Below are the code and all the weights of a small trained network. Each question names an input and a class and asks about switching units off, where a switched-off unit gives its printed mean instead of its output.

import numpy as np


def w(rows, s, z=0):
    codes = np.array(rows[::2]) - 128.0
    scale = np.full(codes.shape[1], s)
    scale[-1] = z or s
    return codes * scale


def f(y):
    return y / 2 * (1 + np.tanh(0.7978845608 * (y + 0.044715 * y**3)))


def log_softmax(a):
    a = a - a.max(-1, keepdims=True)
    return a - np.log(np.exp(a).sum(-1, keepdims=True))


def net(x, mask):
    res = np.array(x, float).reshape(1, 2) / 4 @ E
    y = f(res @ A[0][:, :-1].T + A[0][:, -1])
    res = res + np.where(mask, y, B[0][:, -1]) @ B[0][:, :-1]
    return log_softmax(res[-1] @ U[:, :-1].T + U[:, -1])


A, B = {}, {}
E = w([
[214,40,195,59,5,134],'x0',
[145,51,102,220,105,51],'x1',
],0.013)
A[0] = w([
[62,193,71,138,213,133,170],'n0',
[121,172,127,123,121,153,85],'n1',
[156,92,164,83,107,138,148],'n2',
[111,89,115,252,117,46,139],'n3',
[98,161,117,147,116,107,254],'n4',
[95,122,126,105,122,157,85],'n5',
[107,246,147,94,171,154,131],'n6',
[177,137,173,156,96,167,166],'n7',
[108,107,96,125,125,134,99],'n8',
[83,149,130,126,220,115,157],'n9',
[87,193,78,148,164,127,182],'n10',
[156,63,125,72,80,109,124],'n11',
[114,139,158,18,116,154,121],'n12',
],0.017,0.0079)
B[0] = w([
[132,187,79,97,249,57,255],'n0',
[143,97,129,199,109,162,145],'n1',
[157,216,86,62,144,117,188],'n2',
[36,119,17,218,29,254,230],'n3',
[124,140,49,54,115,62,176],'n4',
[127,68,151,101,105,160,135],'n5',
[59,158,6,218,107,218,211],'n6',
[161,145,139,77,139,76,168],'n7',
[177,166,140,146,93,135,129],'n8',
[164,185,73,83,220,168,209],'n9',
[142,181,28,74,216,49,219],'n10',
[145,151,94,70,189,89,204],'n11',
[83,88,123,106,30,95,185],'n12',
],0.01,0.027)
U = w([
[164,125,153,80,148,9,213],'0',
[145,87,155,146,150,142,5],'1',
[113,133,184,176,170,87,46],'2',
[153,139,137,186,142,132,9],'3',
[71,89,106,158,13,147,213],'4',
[121,152,57,133,174,121,215],'5',
],0.015,0.0033)

Each question gives the input, the list of numbers given to net, and the class t.
The units are the neurons (one row each of A and B). Each row of codes is followed by its name. A weight is (code - 128) times the scale printed after its matrix; where a second scale follows, it is the last column's (A, B and U).
mask holds one flag per neuron, in row order. A switched-off neuron (its flag False) gives its mean, the last column of its row in B, instead of its output. The means were averaged over made-up inputs and are rounded, as every weight is.
A unit's drop is (log p(t) with every unit on - log p(t) with that unit switched off) / (log p(t) with every unit on - log p(t) with every unit switched off).
most important unit: the unit with the biggest drop
k most important neurons: the k neurons with the biggest drops, biggest first
drop when u is switched off: that unit's drop, to one decimal
input [6,3], class 0: most important unit : n6
input [2,-3], class 4: 3 most important neurons : (n0 n10 n9)
input [2,4], class 4: 3 most important neurons : (n0 n10 n9)
input [3,-6], class 4: 2 most important neurons : (n0 n12)
input [5,8], class 4: 2 most important neurons : (n3 n0)
input [4,6], class 4: 4 most important neurons : (n0 n10 n3 n9)
input [4,8], class 4: 2 most important neurons : (n3 n0)
input [3,1], class 0: drop when n6 is switched off : 0.2
input [3,5], class 4: drop when n10 is switched off : 0.2
input [-3,8], class 4: drop when n3 is switched off : 0.5
